Below are the code and all the weights of a small trained network. Each question names an input and a class and asks about switching units off, where a switched-off unit gives its printed mean instead of its output.

import numpy as np


def w(rows, s, z=0):
    codes = np.array(rows[::2]) - 128.0
    scale = np.full(codes.shape[1], s)
    scale[-1] = z or s
    return codes * scale


def f(y):
    return y / 2 * (1 + np.tanh(0.7978845608 * (y + 0.044715 * y**3)))


def log_softmax(a):
    a = a - a.max(-1, keepdims=True)
    return a - np.log(np.exp(a).sum(-1, keepdims=True))


def net(x, mask):
    res = np.array(x, float).reshape(1, 8) / 4 @ E
    y = f(res @ A[0][:, :-1].T + A[0][:, -1])
    res = res + np.where(mask, y, B[0][:, -1]) @ B[0][:, :-1]
    return log_softmax(res[-1] @ U[:, :-1].T + U[:, -1])


A, B = {}, {}
E = w([
[121,73,229,43,160,153,189,141],'x0',
[118,97,94,155,110,179,129,247],'x1',
[98,53,88,61,52,165,78,97],'x2',
[193,108,126,185,128,98,160,99],'x3',
[39,112,92,160,120,41,255,129],'x4',
[73,85,195,141,189,193,180,185],'x5',
[38,117,138,243,194,181,108,26],'x6',
[74,36,48,130,47,174,88,108],'x7',
],0.0038)
A[0] = w([
[120,105,75,38,58,128,97,176,216],'N1',
[63,167,191,102,174,159,100,87,66],'N2',
[126,158,117,149,138,87,163,118,224],'N3',
[184,167,132,152,143,133,91,167,228],'N4',
[164,115,108,128,117,127,93,47,209],'N5',
[138,99,180,90,144,130,193,174,181],'N6',
[116,121,120,137,128,137,128,125,222],'N7',
[136,102,174,94,142,126,180,168,217],'N8',
[77,157,184,109,168,153,102,93,111],'N9',
[140,91,185,91,143,124,193,180,184],'N10',
[166,111,115,117,94,119,90,7,217],'N11',
[130,164,130,155,120,86,168,117,254],'N12',
[131,115,117,102,118,124,119,136,228],'N13',
[45,73,94,207,123,180,127,126,222],'N14',
[128,132,126,134,130,117,133,128,177],'N15',
[131,112,120,96,106,123,117,139,253],'N16',
[163,161,131,144,133,136,107,157,231],'N17',
[114,181,111,174,143,48,187,117,175],'N18',
[143,121,123,120,107,119,93,44,247],'N19',
[122,109,81,45,56,132,102,172,225],'N20',
[222,188,133,168,142,154,75,200,161],'N21',
[50,77,94,198,122,178,128,125,235],'N22',
[120,172,113,166,141,60,180,116,208],'N23',
[116,139,178,86,182,152,154,129,245],'N24',
],0.011,0.00069)
B[0] = w([
[170,83,40,6,137,90,130,125,255],'N1',
[38,182,130,70,148,188,130,89,179],'N2',
[128,164,113,154,125,89,155,113,168],'N3',
[162,167,122,145,130,158,75,168,185],'N4',
[173,96,180,143,127,141,110,66,194],'N5',
[149,99,187,124,97,133,195,186,205],'N6',
[116,116,127,135,128,122,119,128,140],'N7',
[147,102,175,122,109,131,186,178,193],'N8',
[57,171,129,79,133,178,127,90,170],'N9',
[154,97,192,127,95,130,201,187,212],'N10',
[197,86,190,149,145,140,107,19,226],'N11',
[137,165,114,164,133,91,161,112,174],'N12',
[142,117,115,108,141,119,133,130,148],'N13',
[42,30,86,211,110,126,91,152,248],'N14',
[131,132,122,136,132,122,136,127,133],'N15',
[148,114,109,99,143,118,135,129,159],'N16',
[147,155,122,140,129,142,93,155,162],'N17',
[125,204,97,174,130,35,187,104,217],'N18',
[163,99,169,144,144,139,123,53,192],'N19',
[167,88,47,15,138,92,129,127,247],'N20',
[199,202,116,161,128,162,26,217,230],'N21',
[54,34,92,202,123,128,95,156,239],'N22',
[126,188,105,168,130,51,175,105,202],'N23',
[87,139,155,79,117,171,162,158,186],'N24',
],0.025,0.0046)
U = w([
[141,112,252,106,52,152,225,222,128],'0',
[19,14,74,232,92,138,72,152,195],'1',
[178,79,13,9,143,80,126,130,141],'2',
[197,89,240,154,166,151,93,13,163],'3',
[112,226,88,203,146,25,198,86,109],'4',
[195,213,121,167,146,182,14,208,142],'5',
[16,187,164,56,177,215,134,94,3],'6',
],0.0039,0.00044)

Each question gives the input, the list of numbers given to net, and the class t.
The units are the neurons (one row each of A and B). Each row of codes is followed by its name. A weight is (code - 128) times the scale printed after its matrix; where a second scale follows, it is the last column's (A, B and U).
mask holds one flag per neuron, in row order. A switched-off neuron (its flag False) gives its mean, the last column of its row in B, instead of its output. The means were averaged over made-up inputs and are rounded, as every weight is.
A unit's drop is (log p(t) with every unit on - log p(t) with that unit switched off) / (log p(t) with every unit on - log p(t) with every unit switched off).
The circuit of an input: a set's keep is (log p(t) with only the set's units on - log p(t) with every unit switched off) / (log p(t) with every unit on - log p(t) with every unit switched off). Starting from the 12 units with the biggest drops (on a tie, the unit counted first), units are removed one at a time, each time the one whose removal leaves the highest keep (on an exact tie, the one counted first), for as long as the keep stays at least 0.8.
circuit, biggest first: the units of the circuit, biggest drop first
unit that matters most: the unit with the biggest drop
top k neurons: the k neurons with the biggest drops, biggest first
drop of u: that unit's drop, to one decimal
input [-7,5,-8,-4,-5,-7,7,-4], class 5: unit that matters most	N21
input [-3,-8,-1,-8,8,7,-5,2], class 4: circuit, biggest first	[N18 N23]
input [0,-3,-6,-6,0,-1,-5,-4], class 0: circuit, biggest first	[N6 N1]
input [1,5,3,-7,-5,-2,0,-5], class 5: top 3 neurons	[N21 N4 N17]
input [8,-2,-4,-4,7,4,4,4], class 0: top 3 neurons	[N10 N6 N8]
input [3,-3,-5,-4,1,4,-4,8], class 0: circuit, biggest first	[N10 N6]
input [5,-8,7,-7,0,7,0,0], class 6: top 2 neurons	[N2 N9]
input [4,-6,-5,2,3,-1,-5,3], class 4: circuit, biggest first	[N18 N23]
input [2,6,-5,-7,-5,1,-8,-2], class 5: top 2 neurons	[N21 N4]
input [6,-8,7,-1,-4,1,6,-5], class 6: top 3 neurons	[N2 N9 N24]
input [-8,8,-3,8,3,0,1,-4], class 4: top 2 neurons	[N18 N23]
input [-5,4,-5,4,8,1,-3,6], class 4: top 2 neurons	[N18 N23]
input [7,1,-1,0,5,-4,7,0], class 1: drop of N22	0.3
input [-8,-3,4,4,-4,-4,-2,4], class 3: drop of N5	0.1
input [-4,8,6,4,-3,1,-1,-6], class 5: circuit, biggest first	[N21]
input [-1,-8,-7,-1,-2,-2,-7,6], class 3: drop of N5	0.2
